Below are the code and all the weights of a small trained network. Each question names an input and a target symbol and asks about switching units off, where a switched-off unit gives its printed mean instead of its output.

import numpy as np


def w(rows, s, z=0):
    codes = np.array(rows[::2]) - 128.0
    scale = np.full(codes.shape[1], s)
    scale[-1] = z or s
    return codes * scale


def norm(h):
    return h / np.sqrt((h * h).mean(-1, keepdims=True) + 1e-5)


def f(y):
    return y / 2 * (1 + np.tanh(0.7978845608 * (y + 0.044715 * y**3)))


def softmax(a):
    e = np.exp(a - a.max(-1, keepdims=True))
    return e / e.sum(-1, keepdims=True)


def log_softmax(a):
    a = a - a.max(-1, keepdims=True)
    return a - np.log(np.exp(a).sum(-1, keepdims=True))


def net(x, mask):
    ids = ['ΘΛΞΦΨαεζηπστω'.index(c) for c in x.split()]
    T = len(ids)
    res = E[ids] + P[:T]
    r = norm(res)
    for j in range(2):
        rows = slice(3 * j, 3 * j + 3)
        q, k, v = (r @ M[0][rows].T for M in (Q, K, V))
        z = softmax(np.where(np.tri(T) > 0, q @ k.T / 3**0.5, -1e9)) @ v
        o = O[0][rows]
        res = res + np.where(mask[j], z, o[:, -1]) @ o[:, :-1]
    y = f(norm(res) @ A[0][:, :-1].T + A[0][:, -1])
    res = res + np.where(mask[2:18], y, B[0][:, -1]) @ B[0][:, :-1]
    return log_softmax(norm(res)[-1] @ U[:, :-1].T + U[:, -1])


Q, K, V, O, A, B = {}, {}, {}, {}, {}, {}
E = w([
[139,90,138,154,165,119,134,134,185,63,99],'Θ',
[153,139,87,183,221,135,101,123,158,155,176],'Λ',
[164,126,168,16,119,207,109,79,176,157,139],'Ξ',
[67,152,105,213,190,135,152,213,142,180,85],'Φ',
[101,154,98,79,152,150,169,104,42,143,174],'Ψ',
[172,179,94,76,116,85,96,175,108,145,68],'α',
[178,132,121,171,69,103,83,113,179,142,85],'ε',
[148,147,149,95,187,99,211,98,142,145,101],'ζ',
[116,163,99,115,63,115,172,149,200,157,174],'η',
[164,158,6,153,145,190,155,76,113,136,130],'π',
[69,126,45,80,67,167,108,152,162,90,67],'σ',
[69,194,169,116,149,126,79,109,143,105,137],'τ',
[198,98,119,117,129,177,171,186,69,102,108],'ω',
],0.024)
P = w([
[93,2,43,131,171,38,76,147,119,120,165],'0',
[107,211,119,42,158,167,70,188,120,100,62],'1',
[109,206,130,51,164,170,74,160,115,109,45],'2',
[103,226,133,41,167,182,87,187,123,105,61],'3',
[113,222,125,65,177,190,74,169,129,101,58],'4',
[120,250,141,80,169,190,75,149,105,112,30],'5',
],0.0064)
Q[0] = w([
[140,122,137,154,119,144,139,145,120,145,131],'h1',
[108,81,138,150,92,88,145,99,117,131,161],'h1',
[172,236,99,104,175,201,116,164,163,126,66],'h1',
[157,160,131,83,140,179,118,155,144,130,99],'h2',
[150,192,98,112,133,132,106,130,123,145,114],'h2',
[188,253,93,22,154,228,106,186,180,99,30],'h2',
],0.051)
K[0] = w([
[139,136,134,135,133,123,123,138,107,140,106],'h1',
[140,209,146,145,122,177,144,158,128,135,77],'h1',
[114,27,114,117,130,72,107,107,119,154,158],'h1',
[144,107,133,119,130,121,145,147,91,118,127],'h2',
[93,72,108,136,119,96,116,106,124,128,139],'h2',
[84,3,93,130,126,50,92,96,129,149,190],'h2',
],0.047)
V[0] = w([
[151,110,159,181,79,121,43,162,113,216,216],'h1',
[246,218,127,80,178,220,75,123,171,133,34],'h1',
[121,68,93,155,12,139,118,87,86,60,103],'h1',
[177,121,108,131,116,110,148,197,51,209,109],'h2',
[149,203,103,176,149,97,75,26,44,76,129],'h2',
[32,183,129,99,125,146,97,154,85,201,36],'h2',
],0.012)
O[0] = w([
[194,191,150,82,149,164,71,114,215,33,112,93],'h1',
[172,166,194,133,117,182,107,72,22,122,1,255],'h1',
[157,192,149,176,173,188,213,198,164,84,95,180],'h1',
[173,160,214,52,163,94,173,146,129,164,180,113],'h2',
[165,107,135,24,62,210,192,219,130,76,138,52],'h2',
[79,155,104,114,128,108,60,245,137,157,93,115],'h2',
],0.006,0.0053)
A[0] = w([
[180,118,150,151,165,144,101,162,179,100,110,97],'n1',
[141,91,168,144,47,220,218,160,53,125,121,161],'n2',
[190,72,133,59,125,122,88,77,105,85,188,230],'n3',
[84,6,172,111,147,65,108,157,138,136,118,204],'n4',
[62,130,149,158,163,179,131,176,164,199,96,60],'n5',
[125,116,118,54,95,103,170,159,72,134,56,219],'n6',
[181,169,169,115,191,37,209,97,101,167,148,86],'n7',
[138,120,86,110,92,87,214,152,182,118,181,116],'n8',
[119,137,180,108,85,62,165,199,141,132,194,183],'n9',
[249,179,35,112,117,57,130,136,95,162,143,89],'n10',
[122,65,113,218,104,174,179,73,143,101,144,124],'n11',
[63,165,211,107,118,62,62,175,101,75,148,177],'n12',
[141,43,182,147,165,92,160,152,129,50,92,149],'n13',
[232,61,184,213,37,87,78,182,177,169,124,103],'n14',
[82,169,103,73,114,100,148,125,66,138,190,254],'n15',
[226,81,158,201,196,177,15,184,57,108,243,82],'n16',
],0.011,0.0027)
B[0] = w([
[130,122,164,123,138,99,76,84,95,42,105,173],'n1',
[65,45,180,240,115,100,132,97,109,82,200,190],'n2',
[87,71,192,92,119,100,186,92,168,180,54,191],'n3',
[147,215,132,132,140,167,160,113,113,5,121,152],'n4',
[99,75,164,90,136,113,200,142,183,169,72,195],'n5',
[185,88,66,123,89,67,52,188,153,132,148,253],'n6',
[195,118,3,106,110,23,104,135,159,122,112,168],'n7',
[202,139,107,190,50,149,83,101,145,155,112,149],'n8',
[138,196,186,194,73,136,130,77,106,161,66,151],'n9',
[142,101,248,109,168,222,108,198,116,172,182,206],'n10',
[189,151,139,46,161,246,83,210,132,155,175,182],'n11',
[101,162,189,129,131,180,71,200,120,128,181,187],'n12',
[210,196,166,128,137,196,171,141,106,90,106,140],'n13',
[76,126,86,160,158,117,114,23,32,140,14,151],'n14',
[65,192,110,118,120,140,185,78,61,102,129,193],'n15',
[99,87,82,163,88,60,120,74,176,118,223,144],'n16',
],0.012,0.0068)
U = w([
[177,160,174,115,179,152,161,128,169,2,85,146],'Θ',
[106,118,109,164,198,101,80,77,235,131,196,122],'Λ',
[106,59,191,18,115,135,154,87,190,148,118,206],'Ξ',
[74,115,150,181,198,116,204,203,156,164,51,205],'Φ',
[76,142,107,69,138,96,204,106,12,115,144,214],'Ψ',
[177,124,185,74,140,76,67,230,99,172,119,54],'α',
[136,95,139,180,172,137,42,81,86,161,29,104],'ε',
[224,140,91,100,162,26,184,129,137,141,109,136],'ζ',
[148,208,157,179,15,152,164,125,164,173,121,2],'η',
[162,110,83,102,191,245,153,140,109,175,164,129],'π',
[57,94,42,92,71,159,76,161,177,57,92,71],'σ',
[17,210,203,114,171,121,90,143,145,103,165,62],'τ',
[138,34,189,193,98,113,153,163,106,85,159,246],'ω',
],0.0063,0.0016)

Each question gives the input, a string of symbols that net reads in full, and the target symbol t.
The units are the heads (3 rows each of Q, K, V and O) and the neurons (one row each of A and B). Each row of codes is followed by its name. A weight is (code - 128) times the scale printed after its matrix; where a second scale follows, it is the last column's (O, A, B and U).
mask holds one flag per unit, heads first, then neurons. A switched-off unit (its flag False) gives its mean, the last column of its rows in O or B, instead of its output. The means were averaged over made-up inputs and are rounded, as every weight is.
A unit's drop is (log p(t) with every unit on - log p(t) with that unit switched off) / (log p(t) with every unit on - log p(t) with every unit switched off).
The circuit of an input: a set's keep is (log p(t) with only the set's units on - log p(t) with every unit switched off) / (log p(t) with every unit on - log p(t) with every unit switched off). Starting from the 12 units with the biggest drops (on a tie, the unit counted first), units are removed one at a time, each time the one whose removal leaves the highest keep (on an exact tie, the one counted first), for as long as the keep stays at least 0.8.
circuit, biggest first: the units of the circuit, biggest drop first
most important unit: the unit with the biggest drop
top k neurons: the k neurons with the biggest drops, biggest first
heads that matter: for each layer, one digit per head in row order, 1 if its drop is at least 0.15 and else 0, layers parted by /
input τ Ξ Θ Ξ, target σ: heads that matter : 01
input ε ζ τ Ξ π, target Θ: circuit, biggest first : [h1]
input Θ α σ η, target π: circuit, biggest first : [h2 n11]
input Θ Ψ π Θ α Ξ, target π: circuit, biggest first : [h2 n11 h1]
input ε ω α η, target Θ: heads that matter : 10
input α Ψ Ξ ζ, target α: heads that matter : 11
input ω τ Φ Ξ σ ω, target ζ: heads that matter : 01
input ω Λ Ξ, target ζ: circuit, biggest first : [h2 n7]
input σ ζ Φ Ξ Λ Θ, target Φ: heads that matter : 11
input σ τ σ τ Θ, target Φ: heads that matter : 11
input α τ σ α η, target α: heads that matter : 11
input π ω τ ε Φ Ξ, target ω: circuit, biggest first : [n2 h2 h1]
input ω τ η π Θ σ, target ζ: heads that matter : 01
input Λ Λ σ ω, target Ξ: circuit, biggest first : [h1 n3]
input τ ω Φ Θ Φ ω, target σ: circuit, biggest first : [h2]
input Ψ α ε α, target η: circuit, biggest first : [h1 n9 n8]
input Ψ σ Ξ, target η: circuit, biggest first : [h1 n9 n8 h2]
input π Λ Λ η ω ε, target ω: circuit, biggest first : [h2 n2]
input Φ ζ η Φ η Φ, target τ: circuit, biggest first : [h1 n4]
input ω Ξ Ψ Θ Θ, target ζ: most important unit : h2
input α π Θ ε α ω, target ω: top 2 neurons : [n2 n16]
input Ψ Ξ π η π, target η: top 2 neurons : [n8 n9]
